Below are the code and all the weights of a small trained network. Each question names an input and a class and asks about switching units off, where a switched-off unit gives its printed mean instead of its output.

import numpy as np


def w(rows, s, z=0):
    codes = np.array(rows[::2]) - 128.0
    scale = np.full(codes.shape[1], s)
    scale[-1] = z or s
    return codes * scale


def norm(h):
    return h / np.sqrt((h * h).mean(-1, keepdims=True) + 1e-5)


def f(y):
    return y / 2 * (1 + np.tanh(0.7978845608 * (y + 0.044715 * y**3)))


def log_softmax(a):
    a = a - a.max(-1, keepdims=True)
    return a - np.log(np.exp(a).sum(-1, keepdims=True))


def net(x, mask):
    res = np.array(x, float).reshape(1, 7) / 4 @ E
    u = 0
    for l in range(3):
        y = f(norm(res) @ A[l][:, :-1].T + A[l][:, -1])
        res = res + np.where(mask[u : u + 13], y, B[l][:, -1]) @ B[l][:, :-1]
        u += 13
    return log_softmax(norm(res)[-1] @ U[:, :-1].T + U[:, -1])


A, B = {}, {}
E = w([
[131,133,136,122,131,126],'x0',
[125,129,123,133,127,134],'x1',
[125,125,123,134,126,131],'x2',
[135,163,137,115,15,130],'x3',
[181,54,124,136,116,204],'x4',
[131,135,131,124,131,127],'x5',
[121,121,73,6,126,134],'x6',
],0.011)
A[0] = w([
[147,112,180,186,191,122,142],'L0N0',
[187,164,160,92,157,102,163],'L0N1',
[148,165,127,131,11,140,253],'L0N2',
[134,179,150,92,167,141,85],'L0N3',
[126,178,86,168,142,170,133],'L0N4',
[121,140,99,117,155,138,4],'L0N5',
[183,159,94,90,156,177,95],'L0N6',
[184,145,156,173,91,58,191],'L0N7',
[114,96,72,133,126,80,160],'L0N8',
[172,129,138,168,88,129,120],'L0N9',
[87,120,105,76,121,131,76],'L0N10',
[170,80,181,113,123,171,232],'L0N11',
[90,102,158,71,163,130,27],'L0N12',
],0.011,0.0028)
B[0] = w([
[182,71,68,185,39,14,227],'L0N0',
[88,126,60,190,134,138,149],'L0N1',
[161,254,211,135,66,94,255],'L0N2',
[151,128,122,163,145,96,142],'L0N3',
[121,44,156,165,131,73,136],'L0N4',
[80,124,126,87,80,93,123],'L0N5',
[113,84,135,89,156,100,153],'L0N6',
[2,118,160,211,139,199,203],'L0N7',
[100,181,154,161,181,114,147],'L0N8',
[157,91,230,145,195,248,172],'L0N9',
[90,85,14,130,110,81,160],'L0N10',
[204,71,102,183,154,219,202],'L0N11',
[27,144,68,187,79,171,148],'L0N12',
],0.0056,0.0069)
A[1] = w([
[148,176,73,65,132,38,14],'L1N0',
[54,172,145,150,152,83,238],'L1N1',
[118,94,126,77,103,116,109],'L1N2',
[123,81,115,98,72,211,109],'L1N3',
[94,138,135,154,109,135,51],'L1N4',
[131,130,137,180,113,143,171],'L1N5',
[121,47,144,98,167,138,1],'L1N6',
[116,152,177,133,89,124,59],'L1N7',
[105,90,100,73,252,132,75],'L1N8',
[63,62,146,166,179,114,69],'L1N9',
[116,98,47,85,184,120,88],'L1N10',
[98,152,146,34,52,171,108],'L1N11',
[128,127,127,145,175,131,104],'L1N12',
],0.012,0.0039)
B[1] = w([
[65,153,53,146,49,151,197],'L1N0',
[25,126,66,65,139,16,254],'L1N1',
[163,127,223,186,127,132,135],'L1N2',
[186,134,208,32,193,92,173],'L1N3',
[96,118,133,91,121,112,132],'L1N4',
[120,203,241,20,155,154,196],'L1N5',
[153,88,26,118,161,208,141],'L1N6',
[36,92,129,170,145,161,161],'L1N7',
[5,73,207,84,30,222,205],'L1N8',
[194,142,127,54,126,14,188],'L1N9',
[85,126,222,124,93,205,205],'L1N10',
[237,142,18,253,123,48,193],'L1N11',
[205,89,20,121,60,120,140],'L1N12',
],0.006,0.0074)
A[2] = w([
[204,174,155,203,106,64,95],'L2N0',
[254,82,101,120,88,119,127],'L2N1',
[166,113,116,133,199,19,156],'L2N2',
[91,195,60,116,155,33,101],'L2N3',
[235,130,112,46,97,209,130],'L2N4',
[62,77,190,136,158,184,166],'L2N5',
[248,75,173,140,174,189,105],'L2N6',
[188,70,134,135,189,136,54],'L2N7',
[233,203,44,29,77,101,139],'L2N8',
[230,117,93,110,105,156,26],'L2N9',
[220,75,150,128,45,247,166],'L2N10',
[149,117,63,126,72,54,146],'L2N11',
[188,93,101,184,233,116,2],'L2N12',
],0.011,0.0047)
B[2] = w([
[83,86,94,68,175,146,204],'L2N0',
[20,122,155,155,149,62,196],'L2N1',
[184,114,153,158,187,134,189],'L2N2',
[193,87,156,118,115,194,231],'L2N3',
[145,109,171,112,195,99,195],'L2N4',
[172,165,55,100,138,104,188],'L2N5',
[90,216,67,161,9,137,234],'L2N6',
[85,138,82,184,102,106,162],'L2N7',
[166,100,105,152,144,74,179],'L2N8',
[91,112,155,126,136,89,156],'L2N9',
[181,85,143,108,189,168,254],'L2N10',
[175,138,141,143,136,130,193],'L2N11',
[80,143,81,167,105,140,154],'L2N12',
],0.012,0.009)
U = w([
[194,67,143,145,233,40,247],'0',
[5,114,39,55,64,123,134],'1',
[22,210,185,142,90,86,137],'2',
[205,176,27,139,36,47,5],'3',
[43,119,28,239,119,140,237],'4',
[138,44,65,68,207,233,10],'5',
[199,152,182,162,121,240,44],'6',
],0.021,0.0025)

Each question gives the input, the list of numbers given to net, and the class t.
The units are the neurons (one row each of A and B). Each row of codes is followed by its name. A weight is (code - 128) times the scale printed after its matrix; where a second scale follows, it is the last column's (A, B and U).
mask holds one flag per neuron, layer by layer. A switched-off neuron (its flag False) gives its mean, the last column of its row in B, instead of its output. The means were averaged over made-up inputs and are rounded, as every weight is.
A unit's drop is (log p(t) with every unit on - log p(t) with that unit switched off) / (log p(t) with every unit on - log p(t) with every unit switched off).
The circuit of an input: a set's keep is (log p(t) with only the set's units on - log p(t) with every unit switched off) / (log p(t) with every unit on - log p(t) with every unit switched off). Starting from the 12 units with the biggest drops (on a tie, the unit counted first), units are removed one at a time, each time the one whose removal leaves the highest keep (on an exact tie, the one counted first), for as long as the keep stays at least 0.8.
circuit, biggest first: the units of the circuit, biggest drop first
top k neurons: the k neurons with the biggest drops, biggest first
top k neurons in layer l: the k neurons of layer l with the biggest drops, biggest first
drop when u is switched off: that unit's drop, to one decimal
input [0,0,2,-6,1,-3,-5], class 4: top neuron -> L1N1
input [-1,3,-7,7,3,2,0], class 6: top 3 neurons in layer 1 -> L1N1; L1N7; L1N9
input [-5,2,-2,-6,-5,7,1], class 1: top 3 neurons -> L1N8; L0N2; L2N10
input [1,-5,5,0,-8,8,-2], class 0: top 2 neurons -> L2N6; L1N8
input [6,5,5,-6,1,4,-8], class 4: top 3 neurons -> L2N12; L1N1; L0N2
input [1,8,-1,7,-6,4,1], class 3: top 3 neurons in layer 2 -> L2N1; L2N3; L2N8
input [4,-3,0,-2,-8,-7,-1], class 0: top 2 neurons -> L2N6; L2N3
input [-7,0,7,-4,-7,4,1], class 1: top 3 neurons -> L0N2; L1N8; L2N10
input [5,0,8,0,-2,-6,-3], class 0: top 3 neurons -> L2N6; L1N8; L0N2
input [1,-8,0,3,1,3,8], class 0: top 2 neurons -> L2N6; L1N1
input [3,-3,0,1,-6,-1,2], class 3: top 2 neurons -> L1N8; L1N0
input [6,-4,1,2,0,-6,-3], class 2: top 2 neurons -> L0N7; L2N3
input [2,6,-6,-4,1,6,-5], class 4: top 2 neurons -> L1N1; L2N12
input [-6,6,-6,8,-8,-5,2], class 3: circuit, biggest first -> L1N11
input [8,-1,5,5,0,5,4], class 3: top 2 neurons -> L0N2; L1N0
input [-1,-8,8,1,-1,-7,1], class 3: top 2 neurons in layer 0 -> L0N10; L0N9
input [-1,0,-7,-8,8,4,-2], class 4: drop when L2N6 is switched off -> 0.2
input [8,-8,-3,4,-2,1,7], class 3: drop when L1N0 is switched off -> 0.3
input [-5,-2,7,-8,-5,-8,4], class 1: drop when L1N8 is switched off -> 0.4
input [-5,0,0,-7,-2,-7,4], class 1: drop when L2N2 is switched off -> 0.0
input [7,3,-7,5,-1,-5,6], class 3: top neuron -> L1N0
